Below is a small trained network, with its code and all its weights. Each question gives an input and a class and asks what happens when units are switched off, that is, made to give their printed mean instead of their output.

import numpy as np


def w(rows, s, z=0):
    codes = np.array(rows[::2]) - 128.0
    scale = np.full(codes.shape[1], s)
    scale[-1] = z or s
    return codes * scale


def f(y):
    return np.maximum(y, 0)


def log_softmax(a):
    a = a - a.max(-1, keepdims=True)
    return a - np.log(np.exp(a).sum(-1, keepdims=True))


def net(x, mask):
    res = np.array(x, float).reshape(1, 8) / 4 @ E
    y = f(res @ A[0][:, :-1].T + A[0][:, -1])
    res = res + np.where(mask, y, B[0][:, -1]) @ B[0][:, :-1]
    return log_softmax(res[-1] @ U[:, :-1].T + U[:, -1])


A, B = {}, {}
E = w([
[110,135,113,103,169,133],'x0',
[129,130,126,123,131,129],'x1',
[122,107,254,101,121,143],'x2',
[215,167,178,208,183,86],'x3',
[62,63,142,178,163,39],'x4',
[75,198,143,116,91,90],'x5',
[129,132,131,131,119,127],'x6',
[132,131,128,131,121,125],'x7',
],0.0095)
A[0] = w([
[71,241,137,127,108,83,162],'N1',
[140,183,41,185,110,129,44],'N2',
[156,169,133,158,188,90,64],'N3',
[158,218,135,119,117,245,75],'N4',
[167,173,95,129,111,193,30],'N5',
[205,153,132,141,152,91,43],'N6',
[131,124,32,104,191,154,193],'N7',
[168,162,120,194,121,111,96],'N8',
[193,214,154,98,193,72,3],'N9',
[132,148,45,187,145,117,78],'N10',
[87,105,75,69,83,184,43],'N11',
],0.011,0.0058)
B[0] = w([
[255,63,71,151,234,244,249],'N1',
[91,234,243,164,143,94,205],'N2',
[96,48,75,53,44,108,203],'N3',
[56,41,150,228,189,58,253],'N4',
[81,53,81,216,129,79,188],'N5',
[28,122,106,1,88,172,193],'N6',
[225,142,175,91,127,121,246],'N7',
[161,158,25,62,71,151,199],'N8',
[55,145,110,29,56,78,209],'N9',
[64,244,206,192,225,174,209],'N10',
[119,173,129,72,75,59,228],'N11',
],0.0067,0.0071)
U = w([
[79,167,95,44,41,116,21],'0',
[86,209,247,137,133,159,141],'1',
[135,128,124,128,138,152,255],'2',
[78,88,97,199,161,100,29],'3',
[196,94,72,124,150,249,180],'4',
[147,150,145,112,122,158,175],'5',
[150,146,130,128,117,165,163],'6',
[169,143,147,129,110,146,129],'7',
],0.011,0.0041)

Each question gives the input, the list of numbers given to net, and the class t.
The units are the neurons (one row each of A and B). Each row of codes is followed by its name. A weight is (code - 128) times the scale printed after its matrix; where a second scale follows, it is the last column's (A, B and U).
mask holds one flag per neuron, in row order. A switched-off neuron (its flag False) gives its mean, the last column of its row in B, instead of its output. The means were averaged over made-up inputs and are rounded, as every weight is.
A unit's drop is (log p(t) with every unit on - log p(t) with that unit switched off) / (log p(t) with every unit on - log p(t) with every unit switched off).
The circuit of an input: a set's keep is (log p(t) with only the set's units on - log p(t) with every unit switched off) / (log p(t) with every unit on - log p(t) with every unit switched off). Starting from all 11 units, units are removed one at a time, each time the one whose removal leaves the highest keep (on an exact tie, the one counted first), for as long as the keep stays at least 0.8.
units of the circuit, in order: the units of the circuit, biggest drop first
unit that matters most: the unit with the biggest drop
k most important neurons: the k neurons with the biggest drops, biggest first
drop of u: that unit's drop, to one decimal
input [1,7,7,-2,0,8,-6,4], class 4: units of the circuit, in order => (N1 N2)
input [0,5,-6,-6,-8,-6,8,2], class 3: units of the circuit, in order => (N4 N5)
input [2,2,8,8,-6,6,8,-4], class 0: unit that matters most => N9
input [-4,0,-4,5,3,3,-5,1], class 0: units of the circuit, in order => (N8 N3)
input [-1,5,-8,1,6,-5,8,8], class 1: units of the circuit, in order => (N10 N2)
input [0,-5,-3,-6,6,6,7,8], class 2: 2 most important neurons => (N1 N4)
input [-6,3,-8,1,2,-1,-4,-4], class 1: 2 most important neurons => (N10 N2)
input [6,6,-8,-5,-1,4,-3,4], class 1: units of the circuit, in order => (N2 N10)
input [-3,-7,3,-3,-8,-2,-2,1], class 3: units of the circuit, in order => (N4 N5)
input [-8,-8,-8,-6,8,6,5,-4], class 1: 3 most important neurons => (N10 N2 N4)
input [5,7,3,7,0,8,5,2], class 4: 3 most important neurons => (N1 N11 N2)
input [-6,1,-6,4,7,5,-6,7], class 2: units of the circuit, in order => (N1 N4)
input [8,3,3,-4,-6,-4,-8,-8], class 2: 2 most important neurons => (N4 N1)
input [-5,1,-3,0,-1,8,-2,-2], class 4: unit that matters most => N1
input [3,7,4,8,-1,7,-1,-6], class 0: units of the circuit, in order => (N9 N3)
input [1,-7,7,7,8,8,8,0], class 3: 2 most important neurons => (N1 N7)
input [5,-1,2,2,-6,-3,3,3], class 3: 3 most important neurons => (N4 N5 N1)
input [-3,0,-6,7,-8,4,-7,7], class 3: 3 most important neurons => (N4 N5 N1)
input [-7,-2,0,-6,-4,7,-3,-1], class 4: 3 most important neurons => (N1 N9 N2)
input [-1,8,-7,1,-8,-3,-5,-3], class 3: units of the circuit, in order => (N4)
input [-3,-2,0,-6,-4,-5,-1,6], class 0: 3 most important neurons => (N11 N1 N10)
input [0,2,-8,8,2,6,-2,-3], class 0: 4 most important neurons => (N3 N8 N9 N6)
input [-6,-5,6,4,-8,0,0,7], class 3: drop of N8 => 0.0
input [-8,1,-4,-4,-1,4,-4,3], class 7: drop of N6 => 0.2
